Below are the code and all the weights of a small trained network. Each question names an input and a target symbol and asks about switching units off, where a switched-off unit gives its printed mean instead of its output.

import numpy as np


def w(rows, s, z=0):
    codes = np.array(rows[::2]) - 128.0
    scale = np.full(codes.shape[1], s)
    scale[-1] = z or s
    return codes * scale


def norm(h):
    return h / np.sqrt((h * h).mean(-1, keepdims=True) + 1e-5)


def f(y):
    return y / 2 * (1 + np.tanh(0.7978845608 * (y + 0.044715 * y**3)))


def softmax(a):
    e = np.exp(a - a.max(-1, keepdims=True))
    return e / e.sum(-1, keepdims=True)


def log_softmax(a):
    a = a - a.max(-1, keepdims=True)
    return a - np.log(np.exp(a).sum(-1, keepdims=True))


def net(x, mask):
    ids = ['ΔΘΛΠΨαβγμξστω'.index(c) for c in x.split()]
    T = len(ids)
    res = E[ids] + P[:T]
    q, k, v = (norm(res) @ M[0].T for M in (Q, K, V))
    z = softmax(np.where(np.tri(T) > 0, q @ k.T / 2**0.5, -1e9)) @ v
    res = res + np.where(mask[0], z, O[0][:, -1]) @ O[0][:, :-1]
    y = f(norm(res) @ A[0][:, :-1].T + A[0][:, -1])
    res = res + np.where(mask[1:17], y, B[0][:, -1]) @ B[0][:, :-1]
    return log_softmax(norm(res)[-1] @ U[:, :-1].T + U[:, -1])


Q, K, V, O, A, B = {}, {}, {}, {}, {}, {}
E = w([
[121,142,161,113,130],'Δ',
[116,130,148,123,159],'Θ',
[154,136,95,156,149],'Λ',
[73,157,162,162,138],'Π',
[71,98,76,26,123],'Ψ',
[105,158,138,122,156],'α',
[142,151,113,106,145],'β',
[88,129,18,121,176],'γ',
[163,103,114,130,117],'μ',
[178,129,172,119,122],'ξ',
[159,144,137,154,169],'σ',
[133,172,134,151,137],'τ',
[185,56,1,59,76],'ω',
],0.0069)
P = w([
[100,45,135,137,195],'0',
[155,123,121,36,152],'1',
[85,250,110,180,30],'2',
[116,69,132,142,172],'3',
[153,129,137,60,140],'4',
[70,243,131,188,1],'5',
[106,51,131,152,177],'6',
[151,126,132,54,143],'7',
],0.004)
Q[0] = w([
[99,7,121,153,185],'H0',
[100,109,161,80,144],'H0',
],0.012)
K[0] = w([
[34,58,2,102,72],'H0',
[50,133,160,67,70],'H0',
],0.009)
V[0] = w([
[241,147,252,188,136],'H0',
[63,79,202,39,20],'H0',
],0.0033)
O[0] = w([
[223,176,103,58,252,4],'H0',
[77,105,210,28,87,129],'H0',
],0.0034,0.0013)
A[0] = w([
[89,117,97,124,192,40],'N0',
[111,122,146,242,129,147],'N1',
[219,109,163,90,145,44],'N2',
[128,175,131,131,133,133],'N3',
[167,42,107,162,180,80],'N4',
[103,71,155,110,162,126],'N5',
[207,79,108,88,2,43],'N6',
[202,128,145,94,161,135],'N7',
[72,150,158,119,86,68],'N8',
[105,85,116,237,40,2],'N9',
[193,60,64,110,109,82],'N10',
[136,129,66,164,170,104],'N11',
[118,97,105,93,98,111],'N12',
[103,170,142,163,156,108],'N13',
[118,118,118,142,128,102],'N14',
[188,150,159,114,79,107],'N15',
],0.0093,0.0069)
B[0] = w([
[168,129,136,29,141,123],'N0',
[177,134,45,89,100,252],'N1',
[164,42,180,112,43,158],'N2',
[120,73,101,136,138,165],'N3',
[29,183,106,99,66,172],'N4',
[176,132,148,176,168,230],'N5',
[85,35,58,187,151,134],'N6',
[82,151,91,171,79,214],'N7',
[106,61,99,127,75,145],'N8',
[2,38,67,6,136,163],'N9',
[246,149,158,128,170,147],'N10',
[132,71,235,102,114,165],'N11',
[151,134,148,170,120,137],'N12',
[152,63,145,100,91,152],'N13',
[123,152,160,108,121,109],'N14',
[93,152,84,56,209,145],'N15',
],0.0062,0.0029)
U = w([
[71,165,248,30,113,108],'Δ',
[137,154,189,233,182,254],'Θ',
[222,178,189,148,61,140],'Λ',
[50,25,189,179,118,120],'Π',
[57,40,48,51,162,120],'Ψ',
[49,226,73,119,255,68],'α',
[210,186,71,104,107,85],'β',
[229,129,138,17,208,141],'γ',
[186,55,86,199,127,190],'μ',
[226,71,156,64,48,80],'ξ',
[121,119,177,199,20,126],'σ',
[46,182,80,214,84,100],'τ',
[240,155,54,159,159,133],'ω',
],0.0091,0.0058)

Each question gives the input, a string of symbols that net reads in full, and the target symbol t.
The units are the heads (2 rows each of Q, K, V and O) and the neurons (one row each of A and B). Each row of codes is followed by its name. A weight is (code - 128) times the scale printed after its matrix; where a second scale follows, it is the last column's (O, A, B and U).
mask holds one flag per unit, heads first, then neurons. A switched-off unit (its flag False) gives its mean, the last column of its rows in O or B, instead of its output. The means were averaged over made-up inputs and are rounded, as every weight is.
A unit's drop is (log p(t) with every unit on - log p(t) with that unit switched off) / (log p(t) with every unit on - log p(t) with every unit switched off).
The circuit of an input: a set's keep is (log p(t) with only the set's units on - log p(t) with every unit switched off) / (log p(t) with every unit on - log p(t) with every unit switched off). Starting from the 12 units with the biggest drops (on a tie, the unit counted first), units are removed one at a time, each time the one whose removal leaves the highest keep (on an exact tie, the one counted first), for as long as the keep stays at least 0.8.
units of the circuit, in order: the units of the circuit, biggest drop first
most important unit: the unit with the biggest drop
k most important neurons: the k neurons with the biggest drops, biggest first
drop of u: that unit's drop, to one decimal
input Δ Δ Δ Δ μ α Θ, target α: units of the circuit, in order	(N4 N2 N5)
input Π Ψ γ Λ, target Ψ: units of the circuit, in order	(H0 N9)
input Θ Θ μ γ β Δ μ, target Ψ: most important unit	H0
input μ σ γ, target ω: units of the circuit, in order	(H0 N9 N4)
input γ σ Δ γ γ Δ Θ Π, target Π: 3 most important neurons	(N8 N1 N13)
input γ γ α μ ξ Δ Δ μ, target μ: 3 most important neurons	(N6 N10 N2)
input Λ α Ψ μ Δ μ α τ, target τ: 2 most important neurons	(N7 N1)
input τ Π Θ σ α τ Δ σ, target σ: units of the circuit, in order	(N7 N2)
input ω Δ ω γ Δ α α σ, target σ: units of the circuit, in order	(N2 N7)
input ω α γ Δ Δ Π τ, target Ψ: units of the circuit, in order	(N9 H0)
input Δ ω μ τ Θ, target Θ: 3 most important neurons	(N1 N5 N4)
input Δ γ σ Δ Λ, target Λ: 2 most important neurons	(N10 N11)
input Ψ Δ Δ Δ Δ ξ, target α: units of the circuit, in order	(N15 N2)
input γ Λ Δ σ Δ Δ Δ α, target α: most important neuron	(N11)
input Δ γ ξ, target α: 2 most important neurons	(N15 N1)
input Δ ξ Δ, target α: 4 most important neurons	(N15 N2 N11 N1)
input μ ω τ ξ τ, target τ: 2 most important neurons	(N7 N10)
input Λ β Δ μ, target Λ: 3 most important neurons	(N10 N4 N11)
input μ μ α Δ, target Θ: drop of N5	0.2
input Δ ξ μ, target α: drop of H0	0.5
input Δ α μ μ, target Λ: drop of N0	0.0
input μ ξ ω Δ α, target α: drop of N7	0.4
input μ ξ α ξ, target σ: most important unit	N2
